Below is a small trained network, with its code and all its weights. Each question gives an input and a class and asks what happens when units are switched off, that is, made to give their printed mean instead of their output.

import numpy as np


def w(rows, s, z=0):
    codes = np.array(rows[::2]) - 128.0
    scale = np.full(codes.shape[1], s)
    scale[-1] = z or s
    return codes * scale


def norm(h):
    return h / np.sqrt((h * h).mean(-1, keepdims=True) + 1e-5)


def f(y):
    return y / 2 * (1 + np.tanh(0.7978845608 * (y + 0.044715 * y**3)))


def log_softmax(a):
    a = a - a.max(-1, keepdims=True)
    return a - np.log(np.exp(a).sum(-1, keepdims=True))


def net(x, mask):
    res = np.array(x, float).reshape(1, 4) / 4 @ E
    u = 0
    for l in range(2):
        y = f(norm(res) @ A[l][:, :-1].T + A[l][:, -1])
        res = res + np.where(mask[u : u + 16], y, B[l][:, -1]) @ B[l][:, :-1]
        u += 16
    return log_softmax(norm(res)[-1] @ U[:, :-1].T + U[:, -1])


A, B = {}, {}
E = w([
[116,138,138,137,124,133,123,117],'x0',
[159,164,61,69,14,170,129,108],'x1',
[199,92,61,132,161,134,156,2],'x2',
[100,152,156,46,181,207,20,79],'x3',
],0.0055)
A[0] = w([
[145,147,68,171,87,143,29,189,142],'L0N1',
[156,127,84,88,206,161,94,80,2],'L0N2',
[121,143,150,54,142,132,69,178,143],'L0N3',
[142,60,154,176,141,121,136,119,147],'L0N4',
[194,88,239,144,219,137,47,134,117],'L0N5',
[104,107,135,130,185,130,84,136,73],'L0N6',
[145,102,79,150,161,156,115,177,141],'L0N7',
[97,161,117,131,125,111,189,198,153],'L0N8',
[110,115,172,126,76,120,180,175,105],'L0N9',
[122,85,159,175,138,110,161,151,54],'L0N10',
[80,104,123,65,126,130,144,129,145],'L0N11',
[174,128,88,161,136,77,137,110,65],'L0N12',
[178,147,137,138,90,141,189,114,144],'L0N13',
[129,85,143,177,169,46,130,139,133],'L0N14',
[133,103,118,92,106,183,120,131,57],'L0N15',
[140,110,140,108,128,130,254,34,172],'L0N16',
],0.0093,0.0024)
B[0] = w([
[216,201,77,191,119,39,129,157,176],'L0N1',
[136,126,143,108,129,33,132,100,223],'L0N2',
[59,117,111,175,154,236,107,168,223],'L0N3',
[80,195,191,182,171,161,94,96,177],'L0N4',
[184,119,178,153,82,120,232,188,255],'L0N5',
[94,126,115,56,124,116,215,131,171],'L0N6',
[30,158,201,118,120,160,113,54,134],'L0N7',
[122,130,212,64,111,61,156,89,206],'L0N8',
[145,166,133,107,104,119,160,24,193],'L0N9',
[113,119,126,160,133,151,3,123,177],'L0N10',
[172,128,114,142,82,144,124,191,147],'L0N11',
[173,165,144,177,162,192,130,191,176],'L0N12',
[145,58,91,144,62,138,161,168,185],'L0N13',
[74,130,72,148,167,146,49,63,219],'L0N14',
[146,163,137,146,108,122,24,94,156],'L0N15',
[129,82,108,152,122,171,126,196,247],'L0N16',
],0.0061,0.0058)
A[1] = w([
[94,107,144,134,255,171,158,120,253],'L1N1',
[128,191,114,81,130,125,81,117,226],'L1N2',
[60,118,242,120,145,97,106,108,67],'L1N3',
[70,109,150,250,191,75,155,106,100],'L1N4',
[161,75,109,160,93,211,168,177,109],'L1N5',
[73,89,195,77,155,8,165,77,54],'L1N6',
[169,105,96,135,156,51,74,141,105],'L1N7',
[119,137,106,56,65,60,129,83,119],'L1N8',
[153,142,138,31,68,22,151,138,169],'L1N9',
[82,169,139,166,140,100,86,151,14],'L1N10',
[155,129,142,91,203,63,194,101,110],'L1N11',
[179,113,131,120,193,91,177,103,33],'L1N12',
[48,162,156,148,103,91,34,112,144],'L1N13',
[103,104,34,54,129,126,100,14,54],'L1N14',
[129,112,227,116,225,73,144,24,12],'L1N15',
[211,140,139,116,104,76,61,71,145],'L1N16',
],0.0079,0.0012)
B[1] = w([
[98,159,145,235,117,128,176,152,227],'L1N1',
[132,117,92,125,132,181,116,131,166],'L1N2',
[121,84,109,50,123,69,131,131,224],'L1N3',
[123,162,94,72,194,155,120,121,254],'L1N4',
[118,118,131,89,136,81,106,114,229],'L1N5',
[204,146,129,117,145,110,74,114,226],'L1N6',
[124,166,162,96,161,167,139,138,138],'L1N7',
[104,147,142,153,182,147,186,114,193],'L1N8',
[51,157,142,197,167,164,125,53,218],'L1N9',
[182,97,100,102,146,138,152,81,162],'L1N10',
[121,101,108,168,37,188,2,178,169],'L1N11',
[114,151,155,140,81,194,91,73,150],'L1N12',
[210,161,102,121,117,104,118,158,207],'L1N13',
[67,75,156,94,175,133,180,143,177],'L1N14',
[163,72,132,96,36,118,96,125,243],'L1N15',
[65,117,160,85,163,117,175,127,196],'L1N16',
],0.0081,0.0053)
U = w([
[220,129,151,43,175,30,43,85,199],'0',
[69,203,143,204,78,85,204,50,136],'1',
[134,101,62,230,247,167,100,113,184],'2',
[219,17,26,140,45,105,174,163,86],'3',
[73,108,210,135,133,107,206,234,188],'4',
[185,202,49,89,84,205,25,187,47],'5',
[174,37,188,160,28,187,2,90,2],'6',
[49,64,118,39,203,195,169,72,129],'7',
],0.016,0.002)

Each question gives the input, the list of numbers given to net, and the class t.
The units are the neurons (one row each of A and B). Each row of codes is followed by its name. A weight is (code - 128) times the scale printed after its matrix; where a second scale follows, it is the last column's (A, B and U).
mask holds one flag per neuron, layer by layer. A switched-off neuron (its flag False) gives its mean, the last column of its row in B, instead of its output. The means were averaged over made-up inputs and are rounded, as every weight is.
A unit's drop is (log p(t) with every unit on - log p(t) with that unit switched off) / (log p(t) with every unit on - log p(t) with every unit switched off).
The circuit of an input: a set's keep is (log p(t) with only the set's units on - log p(t) with every unit switched off) / (log p(t) with every unit on - log p(t) with every unit switched off). Starting from the 12 units with the biggest drops (on a tie, the unit counted first), units are removed one at a time, each time the one whose removal leaves the highest keep (on an exact tie, the one counted first), for as long as the keep stays at least 0.8.
units of the circuit, in order: the units of the circuit, biggest drop first
unit that matters most: the unit with the biggest drop
k most important neurons: the k neurons with the biggest drops, biggest first
k most important neurons of layer l: the k neurons of layer l with the biggest drops, biggest first
drop when u is switched off: that unit's drop, to one decimal
input [4,-8,0,4], class 4: units of the circuit, in order	L0N5
input [-5,-8,2,1], class 6: 4 most important neurons	L1N15, L0N3, L0N5, L1N11
input [-6,1,-7,-7], class 1: 2 most important neurons of layer 1	L1N9, L1N8
input [8,6,7,1], class 7: 3 most important neurons	L0N5, L1N14, L0N3
input [0,0,-2,-1], class 0: 3 most important neurons	L0N8, L1N6, L0N5
input [0,3,1,0], class 3: 4 most important neurons	L0N8, L0N13, L1N4, L1N6
input [-2,-7,1,8], class 6: 2 most important neurons of layer 0	L0N2, L0N16
input [-4,-6,0,7], class 4: 2 most important neurons	L0N3, L0N5
input [3,-5,0,-4], class 0: 2 most important neurons	L0N3, L0N8
input [-7,-5,0,2], class 4: 2 most important neurons	L0N5, L0N8
input [5,0,4,6], class 6: 2 most important neurons of layer 1	L1N11, L1N15
input [-7,-3,3,1], class 6: 2 most important neurons of layer 0	L0N2, L0N3
input [1,-5,0,5], class 4: 2 most important neurons	L0N5, L0N3
input [-7,-8,5,5], class 6: unit that matters most	L1N11
input [2,1,-8,-8], class 1: drop when L1N9 is switched off	0.6
input [3,-5,-1,8], class 4: drop when L0N3 is switched off	0.3
input [-1,1,-8,-7], class 1: drop when L1N9 is switched off	0.7
input [0,7,-5,-1], class 1: drop when L1N9 is switched off	0.0
input [-8,0,4,-2], class 2: 2 most important neurons of layer 0	L0N5, L0N4
input [8,5,-1,-5], class 1: unit that matters most	L1N9
